Below are the code and all the weights of a small trained network. Each question names an input and a target symbol and asks about switching units off, where a switched-off unit gives its printed mean instead of its output.

import numpy as np


def w(rows, s, z=0):
    codes = np.array(rows[::2]) - 128.0
    scale = np.full(codes.shape[1], s)
    scale[-1] = z or s
    return codes * scale


def norm(h):
    return h / np.sqrt((h * h).mean(-1, keepdims=True) + 1e-5)


def f(y):
    return np.maximum(y, 0)


def softmax(a):
    e = np.exp(a - a.max(-1, keepdims=True))
    return e / e.sum(-1, keepdims=True)


def log_softmax(a):
    a = a - a.max(-1, keepdims=True)
    return a - np.log(np.exp(a).sum(-1, keepdims=True))


def net(x, mask):
    ids = ['ΓΔΠΩαβεζηθλξσφ'.index(c) for c in x.split()]
    T = len(ids)
    res = E[ids] + P[:T]
    u = 0
    for l in range(3):
        q, k, v = (norm(res) @ M[l].T for M in (Q, K, V))
        z = softmax(np.where(np.tri(T) > 0, q @ k.T / 4**0.5, -1e9)) @ v
        res = res + np.where(mask[u], z, O[l][:, -1]) @ O[l][:, :-1]
        u += 1
        y = f(norm(res) @ A[l][:, :-1].T + A[l][:, -1])
        res = res + np.where(mask[u : u + 8], y, B[l][:, -1]) @ B[l][:, :-1]
        u += 8
    return log_softmax(norm(res)[-1] @ U[:, :-1].T + U[:, -1])


Q, K, V, O, A, B = {}, {}, {}, {}, {}, {}
E = w([
[108,156,117,66,149,143],'Γ',
[178,170,145,124,168,139],'Δ',
[92,132,108,101,119,93],'Π',
[87,214,107,132,134,122],'Ω',
[121,171,156,123,139,123],'α',
[124,130,114,151,99,116],'β',
[150,161,123,165,137,130],'ε',
[100,85,95,127,67,117],'ζ',
[72,122,122,163,107,212],'η',
[148,63,170,2,119,118],'θ',
[171,194,138,95,148,137],'λ',
[197,132,77,112,158,150],'ξ',
[118,117,169,151,113,140],'σ',
[124,143,173,132,125,196],'φ',
],0.026)
P = w([
[243,215,4,50,79,76],'0',
[219,222,52,89,70,58],'1',
[194,232,78,114,84,48],'2',
[163,232,89,134,85,51],'3',
[145,236,95,150,99,52],'4',
[130,237,107,163,100,52],'5',
[116,244,120,181,98,49],'6',
[108,243,127,190,103,44],'7',
[88,243,125,200,118,46],'8',
[67,234,126,208,125,51],'9',
[65,239,133,216,128,44],'10',
[45,242,128,225,144,49],'11',
[32,241,131,236,147,47],'12',
],0.0044)
Q[0] = w([
[191,171,109,143,114,114],'0.h1',
[115,175,180,136,166,136],'0.h1',
[176,119,155,131,104,254],'0.h1',
[125,180,100,53,110,163],'0.h1',
],0.0076)
K[0] = w([
[153,205,51,146,179,85],'0.h1',
[109,198,205,150,251,132],'0.h1',
[164,86,160,151,157,222],'0.h1',
[117,155,126,43,254,160],'0.h1',
],0.0079)
V[0] = w([
[54,105,79,84,254,107],'0.h1',
[114,173,105,77,56,95],'0.h1',
[161,58,76,103,134,213],'0.h1',
[145,161,91,105,143,175],'0.h1',
],0.0068)
O[0] = w([
[124,125,114,103,123,206,8],'0.h1',
[2,163,74,53,160,174,235],'0.h1',
[116,68,120,131,127,208,4],'0.h1',
[160,114,64,54,228,109,183],'0.h1',
],0.0088,0.0039)
A[0] = w([
[32,114,129,170,143,98,245],'0.n1',
[123,106,39,112,133,36,137],'0.n2',
[58,103,174,109,179,67,177],'0.n3',
[36,81,189,96,95,169,160],'0.n4',
[199,122,120,205,187,184,77],'0.n5',
[97,2,174,36,14,156,226],'0.n6',
[134,76,186,44,162,157,183],'0.n7',
[102,189,116,221,161,219,78],'0.n8',
],0.0075,0.0011)
B[0] = w([
[166,108,100,82,115,138,255],'0.n1',
[89,139,139,92,54,254,241],'0.n2',
[159,108,155,96,120,82,219],'0.n3',
[184,178,154,141,186,55,184],'0.n4',
[128,135,180,199,220,22,182],'0.n5',
[190,135,105,146,213,82,174],'0.n6',
[101,225,166,209,124,184,168],'0.n7',
[183,98,161,121,58,112,223],'0.n8',
],0.0071,0.0041)
Q[1] = w([
[255,224,183,50,127,117],'1.h1',
[96,103,62,71,134,62],'1.h1',
[72,88,150,126,21,242],'1.h1',
[112,143,203,209,71,72],'1.h1',
],0.0066)
K[1] = w([
[90,222,193,136,253,19],'1.h1',
[104,164,53,33,135,20],'1.h1',
[45,105,66,167,134,172],'1.h1',
[113,106,175,189,82,23],'1.h1',
],0.0071)
V[1] = w([
[85,92,136,98,98,205],'1.h1',
[149,136,201,133,183,159],'1.h1',
[112,146,233,186,158,177],'1.h1',
[84,57,135,154,45,254],'1.h1',
],0.0067)
O[1] = w([
[114,31,74,147,221,95,62],'1.h1',
[107,246,171,1,98,55,139],'1.h1',
[143,16,80,93,150,217,131],'1.h1',
[175,206,254,146,39,68,1],'1.h1',
],0.0045,0.008)
A[1] = w([
[212,133,169,148,160,86,203],'1.n1',
[112,102,124,218,113,223,146],'1.n2',
[193,185,106,126,145,108,117],'1.n3',
[181,181,122,23,61,145,123],'1.n4',
[213,74,99,101,123,34,44],'1.n5',
[195,185,82,149,111,175,230],'1.n6',
[116,142,158,106,168,37,4],'1.n7',
[140,80,147,2,104,12,130],'1.n8',
],0.0072,0.0016)
B[1] = w([
[72,161,56,110,149,105,213],'1.n1',
[222,155,125,89,160,153,146],'1.n2',
[125,177,97,186,104,134,227],'1.n3',
[139,96,91,203,147,138,254],'1.n4',
[140,200,151,143,241,140,158],'1.n5',
[45,97,104,132,110,160,239],'1.n6',
[163,120,81,113,122,177,189],'1.n7',
[255,121,110,178,84,117,217],'1.n8',
],0.0077,0.0048)
Q[2] = w([
[42,185,241,28,106,239],'2.h1',
[128,109,243,193,86,97],'2.h1',
[74,88,90,173,2,135],'2.h1',
[121,110,64,134,154,190],'2.h1',
],0.0067)
K[2] = w([
[104,44,151,137,116,250],'2.h1',
[158,210,211,217,130,229],'2.h1',
[83,43,111,130,23,71],'2.h1',
[255,162,85,73,38,94],'2.h1',
],0.0056)
V[2] = w([
[134,75,129,120,106,121],'2.h1',
[99,90,169,241,196,98],'2.h1',
[97,111,142,45,102,209],'2.h1',
[161,153,144,216,138,2],'2.h1',
],0.0053)
O[2] = w([
[254,90,79,97,160,168,27],'2.h1',
[66,134,135,121,89,98,2],'2.h1',
[144,178,133,155,185,93,45],'2.h1',
[142,148,110,124,202,145,171],'2.h1',
],0.0087,0.0029)
A[2] = w([
[116,163,66,59,68,141,191],'2.n1',
[101,1,139,108,150,196,1],'2.n2',
[87,147,114,86,86,161,119],'2.n3',
[93,169,111,68,97,103,168],'2.n4',
[113,37,96,155,95,108,111],'2.n5',
[87,168,128,90,122,37,152],'2.n6',
[140,59,134,29,33,105,65],'2.n7',
[132,87,183,194,129,219,192],'2.n8',
],0.0093,0.0025)
B[2] = w([
[166,129,164,154,120,157,254],'2.n1',
[134,139,116,72,191,119,128],'2.n2',
[159,165,156,121,130,172,185],'2.n3',
[201,84,200,118,84,87,212],'2.n4',
[83,198,88,35,158,104,142],'2.n5',
[68,91,175,100,157,81,200],'2.n6',
[131,207,2,101,206,213,134],'2.n7',
[204,105,150,125,161,129,158],'2.n8',
],0.0092,0.0072)
U = w([
[76,127,153,10,150,203,57],'Γ',
[67,168,97,139,248,64,18],'Δ',
[184,114,152,15,66,123,1],'Π',
[4,178,157,94,129,59,180],'Ω',
[132,192,150,110,126,78,238],'α',
[87,116,124,132,3,180,103],'β',
[49,156,82,241,101,152,42],'ε',
[89,115,27,51,70,92,108],'ζ',
[200,60,142,145,107,199,60],'η',
[180,49,117,56,202,89,128],'θ',
[201,230,90,109,96,185,212],'λ',
[110,62,42,149,161,196,155],'ξ',
[168,83,100,219,107,20,111],'σ',
[96,134,227,189,181,182,67],'φ',
],0.011,0.0056)

Each question gives the input, a string of symbols that net reads in full, and the target symbol t.
The units are the heads (4 rows each of Q, K, V and O) and the neurons (one row each of A and B). Each row of codes is followed by its name. A weight is (code - 128) times the scale printed after its matrix; where a second scale follows, it is the last column's (O, A, B and U).
mask holds one flag per unit, layer by layer, with each layer's heads first. A switched-off unit (its flag False) gives its mean, the last column of its rows in O or B, instead of its output. The means were averaged over made-up inputs and are rounded, as every weight is.
A unit's drop is (log p(t) with every unit on - log p(t) with that unit switched off) / (log p(t) with every unit on - log p(t) with every unit switched off).
The circuit of an input: a set's keep is (log p(t) with only the set's units on - log p(t) with every unit switched off) / (log p(t) with every unit on - log p(t) with every unit switched off). Starting from the 12 units with the biggest drops (on a tie, the unit counted first), units are removed one at a time, each time the one whose removal leaves the highest keep (on an exact tie, the one counted first), for as long as the keep stays at least 0.8.
units of the circuit, in order: the units of the circuit, biggest drop first
most important unit: the unit with the biggest drop
top k neurons: the k neurons with the biggest drops, biggest first
k most important neurons of layer l: the k neurons of layer l with the biggest drops, biggest first
drop of u: that unit's drop, to one decimal
input β β Π η ξ Π σ, target λ: top 4 neurons	(1.n8, 0.n1, 2.n6, 1.n7)
input σ φ θ, target λ: top 3 neurons	(1.n8, 0.n7, 2.n6)
input α Π σ, target σ: units of the circuit, in order	(0.n2)
input Γ β ζ ξ η ξ Γ β η, target η: units of the circuit, in order	(2.n8, 0.n8)
input θ ξ φ σ Γ Δ σ ζ, target λ: units of the circuit, in order	(2.h1, 0.n2, 2.n7)
input σ σ Δ α ζ σ θ β ξ σ ε φ σ, target Ω: units of the circuit, in order	(2.n1, 2.h1)
input α η Π η σ, target λ: top 3 neurons	(1.n8, 2.n6, 2.n4)
input φ β φ, target φ: top 4 neurons	(0.n7, 0.n5, 1.n8, 2.n8)
input ε σ η, target λ: 2 most important neurons of layer 1	(1.n5, 1.n6)
input Π σ σ σ σ Π σ Ω ε θ ζ, target λ: 3 most important neurons of layer 0	(0.n2, 0.n1, 0.n5)
input β ζ β σ σ Ω λ σ λ φ λ σ, target Ω: units of the circuit, in order	(2.n1, 1.n4)
input φ φ ξ Π, target λ: top 2 neurons	(1.n8, 0.n2)
input θ σ Γ ξ σ φ σ ξ β, target λ: top 4 neurons	(2.n3, 2.n5, 2.n6, 0.n5)
input α ζ σ Ω ζ φ β φ ζ, target Ω: most important unit	1.h1
input Ω ε α Ω Π σ Π σ θ, target λ: top 3 neurons	(1.n8, 0.n7, 1.n7)
input φ Ω φ σ ξ β Δ Π, target Π: top 2 neurons	(2.n4, 2.n6)
input θ λ α ξ λ ξ φ σ, target σ: top 2 neurons	(1.n8, 2.n3)
input ζ Γ φ, target φ: 3 most important neurons of layer 0	(0.n7, 0.n5, 0.n1)
input φ θ ε φ λ η, target η: top 2 neurons	(1.n2, 2.n8)
input Π α θ α θ φ Ω φ β η, target λ: most important unit	2.n6
input φ Γ φ λ Δ ε ξ ε σ φ Γ φ, target Ω: 3 most important neurons of layer 1	(1.n1, 1.n8, 1.n7)
input ε ζ Ω β φ Ω ε Δ λ φ ε, target ε: drop of 1.n6	0.3
input α φ ε α ε, target ε: drop of 0.h1	-0.1
input φ ξ ξ ε φ ξ, target ξ: drop of 2.n5	0.0
